Here is a tiny trained network, its code and every weight. The questions are about switching its units off for an input and a class, where a switched-off unit gives its printed mean instead of its output.

import numpy as np


def w(rows, s, z=0):
    codes = np.array(rows[::2]) - 128.0
    scale = np.full(codes.shape[1], s)
    scale[-1] = z or s
    return codes * scale


def norm(h):
    return h / np.sqrt((h * h).mean(-1, keepdims=True) + 1e-5)


def f(y):
    return np.maximum(y, 0)


def log_softmax(a):
    a = a - a.max(-1, keepdims=True)
    return a - np.log(np.exp(a).sum(-1, keepdims=True))


def net(x, mask):
    res = np.array(x, float).reshape(1, 3) / 4 @ E
    u = 0
    for l in range(2):
        y = f(norm(res) @ A[l][:, :-1].T + A[l][:, -1])
        res = res + np.where(mask[u : u + 10], y, B[l][:, -1]) @ B[l][:, :-1]
        u += 10
    return log_softmax(norm(res)[-1] @ U[:, :-1].T + U[:, -1])


A, B = {}, {}
E = w([
[156,91,152,194],'x0',
[19,139,48,206],'x1',
[255,155,48,137],'x2',
],0.0048)
A[0] = w([
[75,149,157,130,183],'0.n0',
[76,250,93,117,136],'0.n1',
[97,134,193,136,3],'0.n2',
[41,191,101,145,83],'0.n3',
[118,81,124,176,48],'0.n4',
[140,48,120,143,41],'0.n5',
[84,93,198,62,60],'0.n6',
[90,139,139,81,56],'0.n7',
[151,45,160,2,30],'0.n8',
[143,117,7,26,180],'0.n9',
],0.0099,0.0026)
B[0] = w([
[140,84,51,31,210],'0.n0',
[60,187,190,201,217],'0.n1',
[132,29,80,141,174],'0.n2',
[188,177,192,139,220],'0.n3',
[153,154,216,117,156],'0.n4',
[111,125,164,117,143],'0.n5',
[245,105,110,45,231],'0.n6',
[90,1,143,181,165],'0.n7',
[113,254,181,190,229],'0.n8',
[67,70,161,13,254],'0.n9',
],0.0059,0.0051)
A[1] = w([
[73,120,115,219,100],'1.n0',
[218,95,188,27,253],'1.n1',
[139,149,169,191,96],'1.n2',
[47,68,95,142,97],'1.n3',
[86,184,41,151,168],'1.n4',
[188,94,117,170,127],'1.n5',
[168,65,117,175,101],'1.n6',
[91,98,122,157,99],'1.n7',
[162,103,2,75,152],'1.n8',
[163,58,158,220,49],'1.n9',
],0.0092,0.004)
B[1] = w([
[201,214,92,99,144],'1.n0',
[103,138,93,167,254],'1.n1',
[76,126,96,142,141],'1.n2',
[185,73,74,140,145],'1.n3',
[254,94,184,144,146],'1.n4',
[86,125,103,60,147],'1.n5',
[59,146,204,85,142],'1.n6',
[209,143,164,64,134],'1.n7',
[91,18,138,64,154],'1.n8',
[11,135,209,67,143],'1.n9',
],0.0075,0.013)
U = w([
[218,235,151,150,169],'0',
[130,2,93,68,186],'1',
[39,145,164,109,218],'2',
[79,132,117,155,161],'3',
[139,101,74,186,2],'4',
[128,102,32,185,6],'5',
],0.013,0.0047)

Each question gives the input, the list of numbers given to net, and the class t.
The units are the neurons (one row each of A and B). Each row of codes is followed by its name. A weight is (code - 128) times the scale printed after its matrix; where a second scale follows, it is the last column's (A, B and U).
mask holds one flag per neuron, layer by layer. A switched-off neuron (its flag False) gives its mean, the last column of its row in B, instead of its output. The means were averaged over made-up inputs and are rounded, as every weight is.
A unit's drop is (log p(t) with every unit on - log p(t) with that unit switched off) / (log p(t) with every unit on - log p(t) with every unit switched off).
The circuit of an input: a set's keep is (log p(t) with only the set's units on - log p(t) with every unit switched off) / (log p(t) with every unit on - log p(t) with every unit switched off). Starting from the 12 units with the biggest drops (on a tie, the unit counted first), units are removed one at a time, each time the one whose removal leaves the highest keep (on an exact tie, the one counted first), for as long as the keep stays at least 0.8.
units of the circuit, in order: the units of the circuit, biggest drop first
k most important neurons: the k neurons with the biggest drops, biggest first
top k neurons in layer l: the k neurons of layer l with the biggest drops, biggest first
drop when u is switched off: that unit's drop, to one decimal
input [-6,-6,-5], class 0: units of the circuit, in order	0.n8, 0.n6
input [-5,-2,8], class 1: units of the circuit, in order	1.n8
input [4,1,-4], class 1: 2 most important neurons	0.n0, 0.n8
input [-6,-5,5], class 2: units of the circuit, in order	0.n9, 0.n8, 0.n6
input [-1,-5,-7], class 1: 2 most important neurons	0.n6, 0.n2
input [6,8,5], class 0: units of the circuit, in order	1.n0, 1.n4
input [7,-5,2], class 2: top 2 neurons in layer 0	0.n6, 0.n3
input [8,7,2], class 2: top 3 neurons in layer 1	1.n9, 1.n6, 1.n2
input [-5,4,7], class 1: 3 most important neurons	0.n9, 0.n8, 1.n4
input [-4,-7,-6], class 0: 3 most important neurons	0.n8, 0.n6, 0.n9
input [2,-8,-8], class 0: 4 most important neurons	0.n8, 0.n6, 0.n9, 1.n8
input [-8,-5,6], class 2: top 4 neurons in layer 0	0.n9, 0.n8, 0.n6, 0.n0
input [-6,-4,2], class 2: 2 most important neurons	0.n9, 0.n8
input [0,-1,2], class 3: units of the circuit, in order	1.n1
input [-1,-8,-7], class 0: top 2 neurons in layer 0	0.n8, 0.n6
input [-7,8,0], class 0: 2 most important neurons	0.n1, 1.n4
input [-1,1,-4], class 1: top 2 neurons in layer 0	0.n0, 0.n8
input [5,5,-1], class 0: 2 most important neurons	0.n6, 1.n0
input [7,-6,-1], class 2: 2 most important neurons	1.n9, 0.n3
input [8,6,2], class 2: units of the circuit, in order	1.n9
input [7,8,-2], class 0: drop when 1.n0 is switched off	0.5
input [1,-3,-8], class 1: drop when 0.n0 is switched off	0.1
input [-1,0,7], class 1: drop when 1.n8 is switched off	0.2
input [1,-6,1], class 0: drop when 0.n3 is switched off	0.0
